Here is a tiny trained network, its code and every weight. The questions are about switching its units off for an input and a class, where a switched-off unit gives its printed mean instead of its output.

import numpy as np


def w(rows, s, z=0):
    codes = np.array(rows[::2]) - 128.0
    scale = np.full(codes.shape[1], s)
    scale[-1] = z or s
    return codes * scale


def norm(h):
    return h / np.sqrt((h * h).mean(-1, keepdims=True) + 1e-5)


def f(y):
    return y / 2 * (1 + np.tanh(0.7978845608 * (y + 0.044715 * y**3)))


def log_softmax(a):
    a = a - a.max(-1, keepdims=True)
    return a - np.log(np.exp(a).sum(-1, keepdims=True))


def net(x, mask):
    res = np.array(x, float).reshape(1, 5) / 4 @ E
    u = 0
    for l in range(4):
        y = f(norm(res) @ A[l][:, :-1].T + A[l][:, -1])
        res = res + np.where(mask[u : u + 5], y, B[l][:, -1]) @ B[l][:, :-1]
        u += 5
    return log_softmax(norm(res)[-1] @ U[:, :-1].T + U[:, -1])


A, B = {}, {}
E = w([
[105,185,118,161,104,183,53,134,92,149,132,100],'x0',
[86,122,127,73,119,97,131,169,67,92,181,170],'x1',
[141,107,110,169,67,113,146,203,174,78,142,131],'x2',
[69,130,116,136,70,64,140,117,151,250,144,170],'x3',
[174,67,143,112,99,103,174,88,133,92,35,95],'x4',
],0.012)
A[0] = w([
[99,147,111,134,132,140,54,124,9,167,166,91,51],'0.n0',
[130,162,165,122,148,183,97,14,183,217,105,120,9],'0.n1',
[149,101,138,40,204,172,173,2,42,102,80,127,40],'0.n2',
[130,82,117,149,119,151,149,50,152,225,146,126,25],'0.n3',
[127,157,136,93,148,139,110,152,97,152,143,170,3],'0.n4',
],0.0075,0.0055)
B[0] = w([
[135,170,159,122,41,172,77,114,130,121,98,162,203],'0.n0',
[112,158,7,162,158,104,123,32,108,93,116,111,210],'0.n1',
[133,98,175,41,186,124,97,142,95,117,97,63,254],'0.n2',
[99,115,99,192,145,96,124,124,165,133,89,148,177],'0.n3',
[137,171,86,150,88,96,91,210,157,105,150,133,127],'0.n4',
],0.011,0.0054)
A[1] = w([
[235,108,97,206,39,137,173,152,119,3,117,146,115],'1.n0',
[184,62,145,101,85,71,178,164,104,56,79,91,84],'1.n1',
[44,204,58,114,224,125,126,211,76,100,239,175,14],'1.n2',
[85,225,139,111,90,162,82,118,35,133,219,196,3],'1.n3',
[143,158,164,181,161,235,46,161,141,109,98,37,65],'1.n4',
],0.0071,0.0052)
B[1] = w([
[105,116,52,127,73,213,183,141,136,126,143,79,252],'1.n0',
[20,140,121,123,82,187,185,116,138,60,97,189,250],'1.n1',
[166,76,106,72,194,122,52,58,238,161,147,154,223],'1.n2',
[59,99,254,142,57,222,67,151,179,162,146,212,247],'1.n3',
[233,138,83,186,163,93,101,191,92,127,185,172,235],'1.n4',
],0.0099,0.0047)
A[2] = w([
[113,184,89,180,168,177,74,52,111,205,67,108,123],'2.n0',
[196,185,144,230,134,137,101,25,137,149,130,115,35],'2.n1',
[94,180,64,182,85,41,171,63,73,186,89,153,62],'2.n2',
[30,254,194,185,164,182,112,146,138,140,148,149,4],'2.n3',
[113,79,196,18,161,112,141,169,209,72,69,80,91],'2.n4',
],0.0065,0.0025)
B[2] = w([
[116,202,57,106,85,111,113,1,105,169,60,122,254],'2.n0',
[81,155,76,163,105,73,221,94,101,70,163,67,201],'2.n1',
[136,217,213,195,185,113,181,146,222,75,123,94,228],'2.n2',
[77,121,109,147,85,158,87,102,144,73,67,179,190],'2.n3',
[68,60,171,154,102,98,170,34,67,130,158,139,244],'2.n4',
],0.0098,0.0043)
A[3] = w([
[165,150,131,86,142,174,131,112,104,89,134,107,119],'3.n0',
[116,170,157,121,186,157,3,146,76,111,122,79,2],'3.n1',
[121,124,206,156,105,57,160,166,133,210,91,140,40],'3.n2',
[148,109,176,149,125,82,141,132,184,151,158,140,114],'3.n3',
[179,137,98,181,181,164,103,165,136,119,159,98,12],'3.n4',
],0.012,0.0048)
B[3] = w([
[113,107,168,112,83,2,93,189,63,223,138,95,229],'3.n0',
[143,166,77,39,53,71,32,214,137,235,93,62,253],'3.n1',
[177,235,194,110,133,134,108,181,111,51,108,126,222],'3.n2',
[153,150,69,97,239,115,166,189,116,77,117,182,231],'3.n3',
[216,153,226,198,50,157,202,58,59,229,160,144,205],'3.n4',
],0.0095,0.0033)
U = w([
[112,197,56,204,164,74,127,26,161,138,81,75,253],'0',
[98,19,222,81,195,91,167,59,57,69,106,97,156],'1',
[152,203,163,146,191,74,193,203,175,63,115,161,75],'2',
[234,126,109,229,83,190,168,150,93,153,194,100,61],'3',
[86,156,158,126,61,201,24,153,166,175,161,187,152],'4',
[193,123,105,53,151,72,26,139,41,178,131,22,44],'5',
[72,67,57,142,74,185,202,182,175,52,125,100,168],'6',
[148,51,92,90,248,114,101,143,211,142,243,202,28],'7',
],0.015,0.0026)

Each question gives the input, the list of numbers given to net, and the class t.
The units are the neurons (one row each of A and B). Each row of codes is followed by its name. A weight is (code - 128) times the scale printed after its matrix; where a second scale follows, it is the last column's (A, B and U).
mask holds one flag per neuron, layer by layer. A switched-off neuron (its flag False) gives its mean, the last column of its row in B, instead of its output. The means were averaged over made-up inputs and are rounded, as every weight is.
A unit's drop is (log p(t) with every unit on - log p(t) with that unit switched off) / (log p(t) with every unit on - log p(t) with every unit switched off).
unit that matters most: the unit with the biggest drop
k most important neurons: the k neurons with the biggest drops, biggest first
top k neurons in layer l: the k neurons of layer l with the biggest drops, biggest first
drop when u is switched off: that unit's drop, to one decimal
input [-1,8,2,-2,-1], class 7: unit that matters most	1.n2
input [7,-2,8,2,-3], class 3: 2 most important neurons	(1.n4, 1.n1)
input [-7,2,1,-3,-3], class 1: 2 most important neurons	(2.n4, 1.n4)
input [-6,-5,4,4,8], class 6: 3 most important neurons	(1.n0, 0.n2, 1.n1)
input [2,3,6,0,-2], class 7: 2 most important neurons	(1.n2, 0.n0)
input [-5,-7,2,7,-8], class 0: 2 most important neurons	(2.n0, 0.n1)
input [1,-2,2,6,-1], class 2: top 2 neurons in layer 3	(3.n2, 3.n3)
input [-8,-1,1,2,3], class 6: 2 most important neurons	(1.n1, 0.n2)
input [-1,4,-3,-3,-2], class 5: 2 most important neurons	(0.n2, 3.n1)
input [3,7,-5,-4,3], class 5: 2 most important neurons	(3.n1, 0.n2)
input [2,3,-8,-8,8], class 5: top 2 neurons in layer 1	(1.n4, 1.n3)
input [-2,4,-1,8,5], class 2: drop when 1.n4 is switched off	0.0
input [-6,0,0,7,-4], class 2: drop when 3.n2 is switched off	0.1
input [-3,-3,1,8,-7], class 2: drop when 2.n2 is switched off	0.3
input [1,1,5,-4,-4], class 3: most important neuron	(3.n4)
